Below is a small trained network, with its code and all its weights. Each question gives an input and a target symbol and asks what happens when units are switched off, that is, made to give their printed mean instead of their output.

import numpy as np


def w(rows, s, z=0):
    codes = np.array(rows[::2]) - 128.0
    scale = np.full(codes.shape[1], s)
    scale[-1] = z or s
    return codes * scale


def norm(h):
    return h / np.sqrt((h * h).mean(-1, keepdims=True) + 1e-5)


def f(y):
    return np.maximum(y, 0)


def softmax(a):
    e = np.exp(a - a.max(-1, keepdims=True))
    return e / e.sum(-1, keepdims=True)


def log_softmax(a):
    a = a - a.max(-1, keepdims=True)
    return a - np.log(np.exp(a).sum(-1, keepdims=True))


def net(x, mask):
    ids = ['αβγδεηθμξπσψω'.index(c) for c in x.split()]
    T = len(ids)
    res = E[ids] + P[:T]
    r = norm(res)
    for j in range(2):
        rows = slice(3 * j, 3 * j + 3)
        q, k, v = (r @ M[0][rows].T for M in (Q, K, V))
        z = softmax(np.where(np.tri(T) > 0, q @ k.T / 3**0.5, -1e9)) @ v
        o = O[0][rows]
        res = res + np.where(mask[j], z, o[:, -1]) @ o[:, :-1]
    y = f(norm(res) @ A[0][:, :-1].T + A[0][:, -1])
    res = res + np.where(mask[2:14], y, B[0][:, -1]) @ B[0][:, :-1]
    return log_softmax(norm(res)[-1] @ U[:, :-1].T + U[:, -1])


Q, K, V, O, A, B = {}, {}, {}, {}, {}, {}
E = w([
[83,214,108],'α',
[114,47,176],'β',
[103,42,179],'γ',
[110,86,174],'δ',
[58,209,95],'ε',
[88,78,168],'η',
[97,157,117],'θ',
[92,60,169],'μ',
[118,249,131],'ξ',
[93,186,126],'π',
[100,162,108],'σ',
[172,139,93],'ψ',
[44,160,12],'ω',
],0.016)
P = w([
[159,178,109],'0',
[58,148,159],'1',
[162,93,62],'2',
[59,148,155],'3',
[168,102,69],'4',
[66,146,158],'5',
[158,100,68],'6',
[61,146,166],'7',
[174,102,83],'8',
[90,111,247],'9',
[141,113,54],'10',
],0.015)
Q[0] = w([
[255,110,65],'H0',
[127,157,116],'H0',
[159,147,126],'H0',
[145,70,162],'H1',
[135,14,185],'H1',
[184,234,140],'H1',
],0.012)
K[0] = w([
[49,62,57],'H0',
[108,104,125],'H0',
[86,107,110],'H0',
[113,96,127],'H1',
[13,55,134],'H1',
[249,104,145],'H1',
],0.014)
V[0] = w([
[225,156,184],'H0',
[214,135,57],'H0',
[161,134,249],'H0',
[134,185,140],'H1',
[123,121,128],'H1',
[214,101,109],'H1',
],0.013)
O[0] = w([
[241,166,207,119],'H0',
[187,7,160,83],'H0',
[175,208,148,153],'H0',
[150,122,169,151],'H1',
[121,138,115,131],'H1',
[149,43,169,3],'H1',
],0.012,0.0049)
A[0] = w([
[160,81,114,50],'N0',
[159,123,83,51],'N1',
[106,86,114,61],'N2',
[131,69,205,58],'N3',
[37,162,208,112],'N4',
[116,170,64,160],'N5',
[140,119,156,30],'N6',
[177,92,139,3],'N7',
[180,142,118,197],'N8',
[137,103,250,24],'N9',
[75,108,210,88],'N10',
[108,143,126,187],'N11',
],0.016,0.0025)
B[0] = w([
[123,94,168,148],'N0',
[148,72,119,144],'N1',
[167,155,153,169],'N2',
[101,101,195,167],'N3',
[33,6,136,223],'N4',
[154,103,190,254],'N5',
[161,128,125,136],'N6',
[73,86,130,143],'N7',
[108,72,108,156],'N8',
[220,233,83,185],'N9',
[111,67,191,170],'N10',
[92,113,117,186],'N11',
],0.02,0.0075)
U = w([
[94,159,108,91],'α',
[136,94,114,52],'β',
[121,106,2,217],'γ',
[95,152,117,58],'δ',
[180,47,107,181],'ε',
[172,107,189,80],'η',
[117,141,98,108],'θ',
[78,142,123,80],'μ',
[116,97,106,95],'ξ',
[135,121,134,75],'π',
[138,209,169,201],'σ',
[134,138,115,53],'ψ',
[150,146,128,253],'ω',
],0.019,0.0064)

Each question gives the input, a string of symbols that net reads in full, and the target symbol t.
The units are the heads (3 rows each of Q, K, V and O) and the neurons (one row each of A and B). Each row of codes is followed by its name. A weight is (code - 128) times the scale printed after its matrix; where a second scale follows, it is the last column's (O, A, B and U).
mask holds one flag per unit, heads first, then neurons. A switched-off unit (its flag False) gives its mean, the last column of its rows in O or B, instead of its output. The means were averaged over made-up inputs and are rounded, as every weight is.
A unit's drop is (log p(t) with every unit on - log p(t) with that unit switched off) / (log p(t) with every unit on - log p(t) with every unit switched off).
The circuit of an input: a set's keep is (log p(t) with only the set's units on - log p(t) with every unit switched off) / (log p(t) with every unit on - log p(t) with every unit switched off). Starting from the 12 units with the biggest drops (on a tie, the unit counted first), units are removed one at a time, each time the one whose removal leaves the highest keep (on an exact tie, the one counted first), for as long as the keep stays at least 0.8.
units of the circuit, in order: the units of the circuit, biggest drop first
most important unit: the unit with the biggest drop
top k neurons: the k neurons with the biggest drops, biggest first
which heads matter: for each layer, one digit per head in row order, 1 if its drop is at least 0.15 and else 0, layers parted by /
drop of u: that unit's drop, to one decimal
input ψ α δ δ α ψ ω η, target η: units of the circuit, in order => (H0 N9)
input β ψ δ ψ ψ β ξ, target ε: units of the circuit, in order => (H1)
input ψ δ δ β ψ δ δ ψ δ ω, target η: which heads matter => 10
input δ δ ψ π, target σ: which heads matter => 10
input δ γ δ μ θ ψ α ω β, target γ: which heads matter => 11
input ψ α ω ψ, target η: top 3 neurons => (N9 N4 N3)
input π ω δ, target γ: which heads matter => 10
input δ μ β δ π δ α θ μ α, target σ: which heads matter => 10
input ψ β σ θ δ δ δ μ, target η: which heads matter => 10
input ψ α δ α, target η: which heads matter => 11
input δ μ δ ψ β μ α δ β δ, target σ: top 2 neurons => (N9 N5)
input β ψ ψ ω α ξ α ω μ, target γ: which heads matter => 11
input ψ ψ μ μ δ γ μ β ψ ε, target η: which heads matter => 10
input ψ ξ ψ ε, target η: which heads matter => 11
input ψ ξ σ ψ, target η: most important unit => H1
input π ψ ω δ ψ, target γ: top 4 neurons => (N5 N10 N3 N4)
input ψ δ ω ω δ δ δ ψ ψ α, target η: top 2 neurons => (N9 N4)
input δ β δ γ δ η ψ ψ θ μ, target σ: top 2 neurons => (N9 N5)
input ψ θ δ δ δ σ, target η: top 2 neurons => (N9 N3)
input γ ω π, target γ: most important unit => H0
input ψ δ θ σ, target η: top 3 neurons => (N9 N3 N4)
input ψ δ ω δ μ θ, target η: top 2 neurons => (N9 N3)
input δ δ δ δ γ ψ δ δ ψ β, target σ: top 2 neurons => (N9 N5)
input σ ω η, target γ: drop of H0 => 1.9
input δ δ ω ε α, target γ: drop of N3 => 0.4
input σ ω ξ, target γ: drop of N11 => 0.0
input δ ω σ, target γ: top neuron => (N4)
